The rows lie along a hidden order. The number after each row says roughly how far along it the row is, from 0 to 30. A new part has a new order.
[ -3   1   0  16  -4  -1  -7   2  -3 -13   0  14   6  -1  10   8   2  -9
  -4 -20  -2   2  -7  -5  10  47 -12  19   7   1   6  23  -3  -6  -5  -7
 -24 -11  11  -1  -4  -3 -10   1   1 -14  -3   7  13  -3  -1  -7  -6   0
  -3  -9   1  -3   5  -2   2  -3   6   5 -10  -8  21   2  -7   2  25   0
   6  12   1   3  -7  -3  -2   2  -6  -6  -5  58   2 -18 -24  -3   0  18
   3   4   6   0  -3   0   9  11  13  -1   1   3  -9  90  -8  -4] => 23
[-21   1  -1 -21  -6  -1   3   1  -2 -17   3  50 -29  23 -14  10  -5  13
  -1  13  -3   2 -10  20  -4 -54   2 -12  -3  -4   0 -21  -1  -2  12  11
  12  -3  -5  -3  33   8  -7   7  -4   2  -1  -6 -59  -9   1 -15  -3  -1
 -18   0  -4  -7  -4   2   3  -8   3   9   4   5 -32 -10   6   0 -14  22
  -2 -26 -22  -6 -11 -27  10  -4 -12  31  -3   6  16 -11   6  -8  -5 -17
  -8  12  -2   2   9   8 -10  24  23   6  -2   2 -33 -42   1  14] => 21
[ 20  -1   0  18   6  -2   0   0   8  11  -2 -41  21 -14   1  -7   1  35
  -2  -3   1   0   9  -8   6  20   4   9 -15   7  -3  14  -1   4  -8  -6
 -12   0   5   3  -3  -9   6  -4   2  -1  -1   3  30   8  -2  -3  -2  -1
   5 -11   1   5   3   2  -4 -17   4 -16  -5   0  13   7  -4  -1  23 -15
  -1  12  12   3   4  15  -7   2   9 -14   3  10  -4  13  -2   5   3  13
   0  -6   5  -2  -4  -5   7 -35 -15  -1   4  -2  35  42   1 -12] => 26
[ -3   8  -8 -24  10  10   9  19  13 -20   4  21  10  50  78  27  -4 100
 -84 -86  16 -11   4 -22  15 -45 -46   9   1  -6  13  80   4  -4   7  18
 -33 -25 -32   1 -79 -56  -6  -1 -14  23  21  -7 -19   0  14 -29   8 -15
  57 -37 -11 -22 -27   3 -29  -5  13   1  20 -37 -23  23  -3  -6 -49  33
   6  32 -33   0 -48 -33 -17  -1  34 -12   3  39  33  26 -16  15  10  14
 -21  27 -23   0  -5  22  18 100  44 -18 -29 -12  21 100  -6  46] => 5
[  6   2  -3  -1   4   5   7   6  -4   8  -2   4   5  -7  -4  -8   0  48
 -20  -9  -2  -4   2 -46  -3   8 -20   6   2  -1   7  16   4   2   5   4
  -8   8 -24  -4 -26   2 -10  -4  -9   7   5   0  11   5   1  24   6  -3
  18   9  -2   1  -9  -1  -2 -13   6  -5   7  -9  -9   4  -8   0  -2   6
   2  22  -8  -1 -13  -1  -3  -8   4   3  -5   6  14  -8  -6  -3   1   0
   1  18 -14   0   1   0   7  20 -13  -3 -13   5   2  19  -6   9] => 30
[ -5   0  -1  -5  -6  -2   3   2  -2 -12   1  16  -9   3   5   3  -2  10
  -5  -2   0   1  -1  10  -4 -26  -3  -3   0   1   1  -4  -1   0   4  -5
  -1   0   3   0   7   4  -1   0  -1   0   1  -2 -14  -5  -2   1   0  -1
  -8  -6  -3  -1  -1   1   0   2   9   0   2   0   5  -4   4   0   2   7
   1   2  -1  -1   1  -7  -3  -5  -7   4   2  13   8  -1  -1  -3  -3   3
  -4   2   4   0   2   1  -3   0  12   3  -2   1  -8   3   2   0] => 18
[  7   0   0  -4  -5  -4  -5   0  -2 -15  -1  -5  -1  -7  11   0  -3   4
  -5  -4   4   1   2 -23   1  -8 -11  -5   4  -2  -1  -9   0   5   3 -15
   0  16   2   1  13   7   6   1   1   0   5   1  -6  -4  -2  18   6  -2
   0 -16  -1   7   2   3  -1  12  14  -9   5  -3  17   4   6  -1  -2   2
   1   1   5   0   9   3 -13  -2  -7  -8   3 -12  -3  -4   0  -2  -2   5
  -9  -5   0   0  -1   0  -3 -20 -17  -3  -5   2  11 -12  -1   4] => 0
[ -9   1  -1  -7  -8   0   6   1  -1 -13   1  24 -17  11   0   9  -2  12
 -13   8   0   2  -5  11  -6 -28  -2  -1  -6   0   1 -16  -2  -1   7  -3
  -1  -1   4  -1  20   4  -3   2  -2  -3   2  -2 -29  -4  -2  -8  -5  -1
 -14  -6  -3   4  -3   1   0  -3   6   2   2   1  -6  -5   6   1  -7  12
   1  -4 -11  -1  -4 -14   2  -2 -11  12   1  14  13  -7  -2  -3  -3  -1
  -3   6   4   1   4   4  -4   7  18   4  -3   2 -15   8   0   9] => 20
[-19   1  -1 -21  -8  -1   0   1  -9 -16   3  60 -18   7   6   4   0 -51
  -6  -4   0  -1  -8  14  -7 -31  -3  -7  23  -7   4 -12   1  -4   9  -3
  10   6  -2  -3  -5  10  -3   4  -2   2   2  -3 -26 -11  -1   9   4   0
  -4   8  -3 -10  -4  -1   3  19  -1  18  10  -2  -3  -9   7   1 -24  13
   3  -3  -1  -3  -1 -14   5  -3 -11  14   0 -10   6 -14   0  -6  -3  -9
   3   5  -5   2   2   6  -9  31  15   4  -6   3 -31 -41   1  12] => 0
[  3   0  -1  -3  -2   2   2  -1   2   3  -1  -7   0   1  -2  -2  -1  -3
  -7   6   1   0   0 -13  -2  -2   0  -4  -5   0   0  -8   2   3   0   0
   0   5   2   0   6   1   2   0   0   1   2   0  -5   2   0   7   4   0
   2  -2   0  10   1   0   0   1   1  -3   2   1   2   0   3   0  -8   1
   0  -3  -4   0   3   1  -1   1   0  -4   0 -12   0  -3   2   2   0   2
  -1  -1   0   0   1   0  -2 -12   2   0  -1   0   6 -14   0   3] => 8
[ -7   0   1   6  -1  -3   1   2  -4  -7   0  19   2  -4  11   6   2   3
   2 -23  -2   0  -1  20  -1   7  -8  13  12   1   3  22  -4  -6   0  -5
  -8  -8   3  -2 -22  -3  -7  -1   1  -6  -3   0  13  -5  -2  -9   0  -1
   0   0  -1 -15  -1   0   1  -2   5   7  -3  -6   5  -2  -6   1  20   1
   4  18  11   1  -4  -1  -2  -3  -5   3   1  40   6   4 -11  -4   0   5
   3   5   2   0  -3  -2   7  24   6   3   0   1 -10  55  -1  -9] => 29
[ -1   1  -1  -4   1   0   5   3  -1  -5  -1   2  -1  -1   8   4   0  20
  -6 -13   1  -2   2   4  -2 -12  -2  -3   1  -1   0   7  -1  -1   1  -2
 -10   6  -3  -1 -13   0   0   1  -1   5   3  -2   0  -4  -2   3   3  -2
   7  -1  -2  -8  -4   2  -2   2  12   2   2   0   0  -1  -1   0  -5   4
   2   8   2   0  -3   1  -4  -4  -4  -2   2  -3   2   3   2   2   1   1
  -4   5  -4   0   0   1   1  16  -4  -3  -3   0   0  26   2   2] => 20
[ -1   0  -3  10 -14   4  15   0  -3   4   0   2  -4  -1   7  -2   0 -12
 -12  29   2  -2   6  -8   2  23  -9   8   3   4   3  -8   1  -4  -4 -35
 -27   8  11  -1  13  -1  -6  -2   1  -5   2   5   0  -1  -4   7 -13  -2
  -5 -12   0  13   0  -2   0  -9  11   1  -1  -4  20  -7   3   2   2   4
   4  11   2   2   6   1  -5   0  -8 -10   5  35  12  -9 -21  -8   2  17
   6  -2  14  -1   0  -1   3  -5  32   3  -3   0   0  57  -8  -7] => 2

[-10  11  -2  -1   1  38 -19  -3 -20  16  38  20  16  58  36  32  21  21
 -14 -24 -11  81 -13 -31   2 -17  34  25  -6 -12   4  -3  -3   5  13   8
  -1 -24  -6  -7   1   4 -38  -5  26  17  15   2   6   9 -23  12  17 -22
  23   1  48  -8   0   1  15  21  28 -17  -4  23  34  10   0   0  55 -19
   6 -10  15  -5   3  -9  21  -5 -10  16  -8 -35  37  25 -72 -26  22  39
 -35 -15  -7  -7 -13 -14 -17  -2 -13  51  25  23  -5 -36   2  28 -25  -5
  -3 -14  -2 100 -23 -38  -2   4 -38 -29  -2  -8   9  32  39 -20 -10   6
  18 -12   3  -5  16  62  29   5  -2] => 26
[ 27  -1  10   8  33  -4  21   9  37 -39  -6  16   0   2 -19  -8   0  16
  10   1   9 -14 -37  15  40 -36  11 -26  21  31   5  -9  10   1  13  -1
   4  -2   7  32 -12  -2 -12  30 -18   4   2   5  24 -51 -22 -43  -6  21
  -8   9  -3  35   6   7   3   4  10   3  -5 -18  14 -28  15  35 -32  48
  -2  -4   3 -14 -27  18 -14 -21  17  20  31 -33   4 -23  57   6  -1 -74
  19 -48  18  14 -43  -4   1   2  17 -38   0 -28 -10  38  -8  -6 -10  -5
   4  22 -19 -33  -5  11   4  35  22   1  13  16  -5  -4 -54  74 -19  33
  -3  52   6 -11 -31 -36  31  -4   1] => 8
[ -3  -2   0  -4 -20   7   2   3  -9 -22 -21 -32 -15 -19  56   0 -29 -12
 -13  -7   0  -7 -28  23  -3 -22  -8 -34  12  13   4   7   9   5   6 -32
  -8  22  35   4   8  15 -12  15  10 -31   2 -16  17  -1 -32  13 -56  50
 -33 -23   4  30   8  -5   9 -15  -9  -9   8 -59  35   3 -21  -4 -42  -7
 -22  -7  -9 -18 -17 -13  -5  27 -10  14   0 -14  47  -9  65  -1 -33 -23
  62   3  -6   9  33  20   8  21  10 -23 -19 -21 -19  40 -10  -6  -3  27
   6   4 -11 -12  38  26 -18  35  18  13  -8  10 -13 -34 -56  85   3  10
 -15 -62  -1   1   1 -19 -37 -21 -10] => 4
[ -1  -5  12  26 -23 -28  -3  -7 -15 -10  -4 -22  -4  14 -29  48 -19 -12
 -29 -33 -13  78   0 -27  -7 -61 -42   6 -47  10   7  -3   2  41   9 -20
   2 -21  28 -14  13   9 -15   6  -5  38 -14   1  58   4 -25  27  -5  24
  -8  19  21 -15  13  35 -13  -2  -9 -21 -14   8  75 -11   0  -6 -10 -32
  18  -8  -1  11 -21 -18   7   1  10   8  -5  12  15  17 -84   1 -30  33
 -33 -18  16 -16  47  12   4  19 -29  53  -6   6 -18 -27  12  -1   7  40
  -1   1  19  26  26  -7 -22 -23 -14 -14  -7   8  -9   4  72 -37  -4   8
   6 -17  11   2  25  38 -11 -11  -1] => 0
[  5  -6   7 -28   0 -52 -19 -35  -1   2  -1  37  -4  56  62   0   1  22
  26  12  24 -31 -20  -1  11  27  26   5 -16 -13  -9  17  -3   8  -7 -24
  -2 -23  -4  -7  11 -21  16 -25  -8 -40   2   7 -72  16 -14  18   3   3
  39 -36  28   3 -22 -17  42   0  32  -5  40   0 -13  33  11 -21  28 -16
 -10  11  -3 -10   8  39 -11 -12 -17   7   0 -23  48   9  -1 -25 -10 -13
 -13 -17 -24   6  15  -5  -6   2 -12 -16  -6 -13  17 -12  -6  -9   8 -34
  19 -26   9  34 -37  -2  10  -7 -55 -16  -3  -5   8 -25 -42  86 -21 -28
   9 -17  10 -24 -21  30 -51 -50 -12] => 14
[-18  25 -14 -29  19  29 -12  -8   7  11  15  -2 -12  14 -17  31  41   3
  -7   4  -7  42  42 -27 -13 -13  27  29   1 -21 -34   4 -21   1  11   7
   2 -13   0  -4  15  34  -3 -29  31   7  20   3   8   5  27 -10  24 -14
  13  31  16 -25  11 -13  23  19  10   1 -30  23   9  21 -13  -8   3 -19
  -2 -33   6  16   9 -24  17  19 -13 -10   9  12  -2  29 -20 -11   7  69
 -35  14 -24 -12  43  -5 -37 -10 -43  25  24  33  12 -72   8  14 -16  -4
   0  -6   3  83  -1  -2  12 -16  27  -1  -1  18   6  53  48 -41   2  -2
   0  -2  -8  -4   6  24  31  49  17] => 30
[-10   8  -9  -5  18  20  28 -12 -21 -21   2 -23   2 -38  11   6 -11 -20
  30  12  -1 -14 -30  13 -45  10   2  -9   7 -23 -50   2 -18 -26  10  10
   0  27 -20  17  24  -2  -2 -13  30 -47   2  11 -17  38   2 -10  -5  19
 -33   1  25  -6 -13  -4 -14  -2  14 -14 -37 -18  33  25   2 -14 -22 -41
 -44 -15   3  12  19 -32  -3  -2 -20 -46 -15  32   8  -6  -8   6 -22  37
  47  13  -4  17  -7   6  -8   4   5 -31  12  30  16 -26   0  -1 -16  20
  51  11   0  10   2  49 -15  39  10  -6  -5   9 -20  -5  19  31  16 -31
  -1 -16  -3  -8  11 -10 -13  26  28] => 21
[-25  -4   9 -24  13 -38  -3 -30   9  21 -18 -18 -39  -8  -7  13  -1 -24
  21  -4 -33 -14   3 -10  17  -5 -39 -45   8  23  12  23  -6  -8  -4 -28
  -2 -15 -41 -15  29 -16   2   2 -28 -42  10 -11 -10   1   1  22 -23  -4
  12  25 -11  20 -15  -5  45 -10  -3  11  33 -36  17  22   2   2 -46 -27
  10  13   9  -6  -4  22  -7  -1 -13   0  18  10   7  23  61 -27 -40  18
  18  34  -8  24  -9  20  40  -3 -31 -27  -2 -11  -6 -17 -15 -16  32   3
 -14  -8   6  24  47  34  10 -28 -16   9 -12  42  -1  -1 -45  42  -9   2
  19  -6   4  -2 -22   1 -30  22  21] => 23
[  6  20  -8 -14  42  65  10   9  22 -12  25  19  10   6  11   7  40  22
  14  17  12  -1  -3   3  -1  -4  65   2  30 -18 -26 -14  -9 -21  16  25
   8   7  13  31 -15  28 -26  -2  39  -2  32   4  -8 -24   3 -44  30  -9
  18   5  20  12  10  -8   6  33  18   4 -25   9  -3   3   0  19  23  23
 -28 -25  11  -2  -8 -12   7  -4  -5  -4   8 -40  17   3  15  -8  46 -15
  12 -38  -5   9 -42 -13 -41 -16   1 -11  27  12  -3   6   1  21 -50  -4
  -3   9 -21  28 -22 -33  17  47  27  -6  10  -9  -2  32   1  42  -3  10
 -12  12 -10  -9 -10  -4  67  32  -2] => 23
[ 22   7 -15 -10  18  12  22  20  16 -34   2  18  12 -10 -21 -41   3  11
   5  39  48 -64  10  29  -7  18  41  43  12 -23 -25  -3  -2   5  -2  14
  -2  14   4  23  -9  21  32 -22  19  11 -14  22 -28 -14  20 -41  11  22
 -26 -13 -36 -15   3 -21 -29  -2  21   2 -31  21 -59 -27   5  -7   0  42
 -19 -13 -13  -3  20   9  -8  -2  14  -4   6  29 -36 -32   7  33  20 -21
   1 -35 -18 -19  22 -23 -33  -2  35 -36   1   0  33  -2  10   5  -3 -34
  16  15 -11 -24 -51  14   0  15  42   9  13 -12  -2  -3 -12 -25   2  -3
 -15  43  -4 -15 -10 -41  39 -21  -8] => 18
[ 13  20 -18 -26  -5  45 -10  25  10 -17  -6  -1 -12  12  12  11  16  12
 -43  17  28  10  33   6 -11 -29  39  45  -1 -20 -12  13  -5  39  10 -12
  -9   4  52  -5  -3  66   2 -22  34  26  12  -6  25 -30  -2 -17 -21  43
 -13  -4 -14  -5  34 -14  11   9  10  -3 -11  18 -19  -5 -27 -12  -8  23
  -2 -35  -9  -5  -8 -29  12  37   1  30   9 -21  20  -1  26  -3  21  21
 -29 -32 -34 -28  84 -10 -46   6  -7   9   8  -2   2  -2   4  22 -26  -5
 -15   8 -18  45 -12 -21  12 -10  59  19   3  -6  -1  17  13 -11   0  25
 -29 -36  -7 -19  10  -7  24 -18 -21] => 18
[ -5 -12   1 -16   2 -15  10 -17  24 -10  14  21  -1 -30  35 -35  -6  16
  17  28  19 -95 -21  31  19  21  23 -15  26  -9   4 -19  -6 -14 -21  -3
   9  15   3  15   1  -7  13   5  -9 -31  -1  15 -57  17   7 -29   1  16
   3 -19  -7   9 -26 -32   1   1  10   9  26 -36 -18 -11   2   7  26   9
 -34  -2  -6 -24   7  62 -23 -14   1  -5  11 -10  -9   1  29  22  -1 -45
  44   1 -13  11  -7   1   0   1  23 -74 -18 -32   9  30   7 -18  22 -19
   4 -12   1 -48 -21   0   4  33 -15   1 -10 -34  12 -26 -96  54 -11  -5
   1  16   3  -1 -35 -22  -8 -15 -24] => 3
[-31   8 -10 -12  -7   2  -1  23  29  15  17 -21 -19 -39 -30 -11  12 -16
 -36  -8 -23  -9  29  19  23 -37 -24   5  26  14  28 -10 -11   5 -11  -3
  -2   1  -7 -10  11  25  -7  12 -11  36  -3 -13  47  -4  14   0 -24   4
 -27  46 -34   5   2 -24  -2  -2 -12  15   8 -21 -24 -39 -24  21  -9  12
  20 -40   1  -9   8  19 -16  20  18  22  29   9 -52  27  27  20 -15  27
  16   5  -9 -10  41   6  10   6 -12 -18   4 -14 -10 -31   9  -1  36   1
 -43   0  -3  20  48  19  -4 -25  43  19 -11   7  25  26 -23 -92  -1  59
   7  29  -6  21  -7 -18  49  41   0] => 21
